Below are the code and all the weights of a small trained network. Each question names an input and a class and asks about switching units off, where a switched-off unit gives its printed mean instead of its output.

import numpy as np


def w(rows, s, z=0):
    codes = np.array(rows[::2]) - 128.0
    scale = np.full(codes.shape[1], s)
    scale[-1] = z or s
    return codes * scale


def f(y):
    return y / 2 * (1 + np.tanh(0.7978845608 * (y + 0.044715 * y**3)))


def log_softmax(a):
    a = a - a.max(-1, keepdims=True)
    return a - np.log(np.exp(a).sum(-1, keepdims=True))


def net(x, mask):
    res = np.array(x, float).reshape(1, 3) / 4 @ E
    y = f(res @ A[0][:, :-1].T + A[0][:, -1])
    res = res + np.where(mask, y, B[0][:, -1]) @ B[0][:, :-1]
    return log_softmax(res[-1] @ U[:, :-1].T + U[:, -1])


A, B = {}, {}
E = w([
[56,81,43,44,15,100,120],'x0',
[160,110,157,2,180,76,239],'x1',
[231,203,108,52,90,253,117],'x2',
],0.0071)
A[0] = w([
[163,100,131,101,136,92,191,104],'N0',
[150,180,180,168,179,148,144,254],'N1',
[125,116,119,49,187,121,188,132],'N2',
[153,98,62,86,54,148,138,144],'N3',
[107,79,191,153,119,74,92,110],'N4',
[71,94,82,81,86,134,108,85],'N5',
[170,119,179,164,206,153,105,72],'N6',
[147,166,255,162,195,163,110,45],'N7',
[190,207,145,67,113,213,99,183],'N8',
[148,167,176,60,127,69,200,134],'N9',
[90,92,162,150,176,24,103,183],'N10',
[125,149,103,187,89,135,60,88],'N11',
],0.009,0.0019)
B[0] = w([
[131,147,143,194,82,146,81,164],'N0',
[136,151,115,23,104,68,155,209],'N1',
[147,205,168,189,83,163,44,186],'N2',
[80,125,141,88,88,85,173,195],'N3',
[87,142,67,186,163,166,154,177],'N4',
[201,90,255,76,41,53,192,186],'N5',
[93,113,176,97,56,66,183,192],'N6',
[137,126,174,98,74,36,166,216],'N7',
[61,167,43,128,120,163,230,254],'N8',
[100,174,176,150,99,202,80,190],'N9',
[11,153,54,161,96,149,132,228],'N10',
[178,192,215,182,72,131,62,195],'N11',
],0.0075,0.0083)
U = w([
[116,85,213,74,73,52,154,116],'0',
[118,221,206,153,85,174,2,124],'1',
[53,151,70,126,119,152,162,138],'2',
[115,126,111,74,171,120,64,254],'3',
[178,21,146,83,207,145,95,37],'4',
[192,85,154,121,197,165,81,30],'5',
],0.009,0.004)

Each question gives the input, the list of numbers given to net, and the class t.
The units are the neurons (one row each of A and B). Each row of codes is followed by its name. A weight is (code - 128) times the scale printed after its matrix; where a second scale follows, it is the last column's (A, B and U).
mask holds one flag per neuron, in row order. A switched-off neuron (its flag False) gives its mean, the last column of its row in B, instead of its output. The means were averaged over made-up inputs and are rounded, as every weight is.
A unit's drop is (log p(t) with every unit on - log p(t) with that unit switched off) / (log p(t) with every unit on - log p(t) with every unit switched off).
The circuit of an input: a set's keep is (log p(t) with only the set's units on - log p(t) with every unit switched off) / (log p(t) with every unit on - log p(t) with every unit switched off). Starting from all 12 units, units are removed one at a time, each time the one whose removal leaves the highest keep (on an exact tie, the one counted first), for as long as the keep stays at least 0.8.
units of the circuit, in order: the units of the circuit, biggest drop first
unit that matters most: the unit with the biggest drop
k most important neurons: the k neurons with the biggest drops, biggest first
drop when u is switched off: that unit's drop, to one decimal
input [-1,3,1], class 3: unit that matters most -> N11
input [1,1,3], class 3: units of the circuit, in order -> [N10; N6; N7; N11]
input [1,4,2], class 1: 2 most important neurons -> [N2; N9]
input [-8,-3,8], class 0: units of the circuit, in order -> [N7; N6]
input [2,0,-5], class 2: units of the circuit, in order -> [N10; N7]
input [3,5,-6], class 2: 3 most important neurons -> [N10; N11; N4]
input [3,2,-1], class 3: units of the circuit, in order -> [N7; N6; N8]
input [5,7,4], class 1: units of the circuit, in order -> [N2; N9]
input [-7,2,6], class 0: 2 most important neurons -> [N7; N6]
input [6,-6,-3], class 0: 3 most important neurons -> [N5; N2; N9]
input [-7,-7,0], class 0: 3 most important neurons -> [N7; N6; N1]
input [-4,4,-5], class 2: 4 most important neurons -> [N10; N5; N11; N4]
input [-2,-1,-2], class 3: 2 most important neurons -> [N8; N5]
input [3,0,-8], class 2: units of the circuit, in order -> [N10]
input [0,3,3], class 3: 2 most important neurons -> [N11; N10]
input [-7,1,7], class 0: 2 most important neurons -> [N7; N6]
input [4,0,-6], class 2: 2 most important neurons -> [N10; N4]
input [3,2,-7], class 2: drop when N10 is switched off -> 0.3
input [-2,1,-7], class 2: drop when N10 is switched off -> 0.2
input [1,6,2], class 1: drop when N10 is switched off -> 0.0
